Here is a tiny trained network, its code and every weight. The questions are about switching its units off for an input and a class, where a switched-off unit gives its printed mean instead of its output.

import numpy as np


def w(rows, s, z=0):
    codes = np.array(rows[::2]) - 128.0
    scale = np.full(codes.shape[1], s)
    scale[-1] = z or s
    return codes * scale


def f(y):
    return y / 2 * (1 + np.tanh(0.7978845608 * (y + 0.044715 * y**3)))


def log_softmax(a):
    a = a - a.max(-1, keepdims=True)
    return a - np.log(np.exp(a).sum(-1, keepdims=True))


def net(x, mask):
    res = np.array(x, float).reshape(1, 5) / 4 @ E
    y = f(res @ A[0][:, :-1].T + A[0][:, -1])
    res = res + np.where(mask, y, B[0][:, -1]) @ B[0][:, :-1]
    return log_softmax(res[-1] @ U[:, :-1].T + U[:, -1])


A, B = {}, {}
E = w([
[194,159,169,198],'x0',
[117,16,141,101],'x1',
[141,104,96,207],'x2',
[93,142,96,162],'x3',
[35,149,2,157],'x4',
],0.0069)
A[0] = w([
[49,183,20,184,87],'neuron 1',
[61,57,108,83,84],'neuron 2',
[126,177,164,72,98],'neuron 3',
[118,197,202,89,99],'neuron 4',
[78,159,77,200,4],'neuron 5',
[146,115,147,160,146],'neuron 6',
[147,156,114,137,100],'neuron 7',
[75,47,91,89,62],'neuron 8',
[176,89,254,141,5],'neuron 9',
[251,56,171,120,180],'neuron 10',
[140,129,169,153,91],'neuron 11',
[30,40,71,140,72],'neuron 12',
[151,126,84,116,41],'neuron 13',
[88,163,39,176,71],'neuron 14',
],0.008,0.0037)
B[0] = w([
[217,203,202,236,253],'neuron 1',
[36,41,40,49,171],'neuron 2',
[102,30,52,68,140],'neuron 3',
[65,49,27,60,154],'neuron 4',
[175,184,123,141,165],'neuron 5',
[136,161,134,145,146],'neuron 6',
[93,170,161,134,126],'neuron 7',
[42,71,62,77,167],'neuron 8',
[146,190,145,139,201],'neuron 9',
[195,186,215,187,249],'neuron 10',
[132,141,126,137,134],'neuron 11',
[35,18,2,30,207],'neuron 12',
[165,64,187,171,111],'neuron 13',
[224,194,193,206,202],'neuron 14',
],0.0061,0.0057)
U = w([
[254,149,166,212,255],'0',
[33,110,34,30,1],'1',
],0.0072,0.00091)

Each question gives the input, the list of numbers given to net, and the class t.
The units are the neurons (one row each of A and B). Each row of codes is followed by its name. A weight is (code - 128) times the scale printed after its matrix; where a second scale follows, it is the last column's (A, B and U).
mask holds one flag per neuron, in row order. A switched-off neuron (its flag False) gives its mean, the last column of its row in B, instead of its output. The means were averaged over made-up inputs and are rounded, as every weight is.
A unit's drop is (log p(t) with every unit on - log p(t) with that unit switched off) / (log p(t) with every unit on - log p(t) with every unit switched off).
The circuit of an input: a set's keep is (log p(t) with only the set's units on - log p(t) with every unit switched off) / (log p(t) with every unit on - log p(t) with every unit switched off). Starting from the 12 units with the biggest drops (on a tie, the unit counted first), units are removed one at a time, each time the one whose removal leaves the highest keep (on an exact tie, the one counted first), for as long as the keep stays at least 0.8.
circuit, biggest first: the units of the circuit, biggest drop first
k most important neurons: the k neurons with the biggest drops, biggest first
drop of u: that unit's drop, to one decimal
input [-6,-8,-3,5,5], class 0: circuit, biggest first -> (neuron 1)
input [-6,-3,8,-1,7], class 0: 2 most important neurons -> (neuron 1; neuron 14)
input [-4,5,3,-4,-2], class 1: 2 most important neurons -> (neuron 1; neuron 14)
input [-3,-2,-7,-4,-6], class 1: 3 most important neurons -> (neuron 4; neuron 1; neuron 3)
input [2,-3,-5,-1,2], class 1: 2 most important neurons -> (neuron 10; neuron 1)
input [-1,8,-2,5,-4], class 1: 3 most important neurons -> (neuron 1; neuron 14; neuron 2)
input [-6,-2,2,5,7], class 0: 3 most important neurons -> (neuron 1; neuron 14; neuron 5)
input [-6,-4,8,-7,7], class 0: drop of neuron 14 -> 0.4
input [-3,-6,-2,7,4], class 0: drop of neuron 8 -> 0.0
input [-4,-3,4,1,7], class 0: drop of neuron 14 -> 0.2
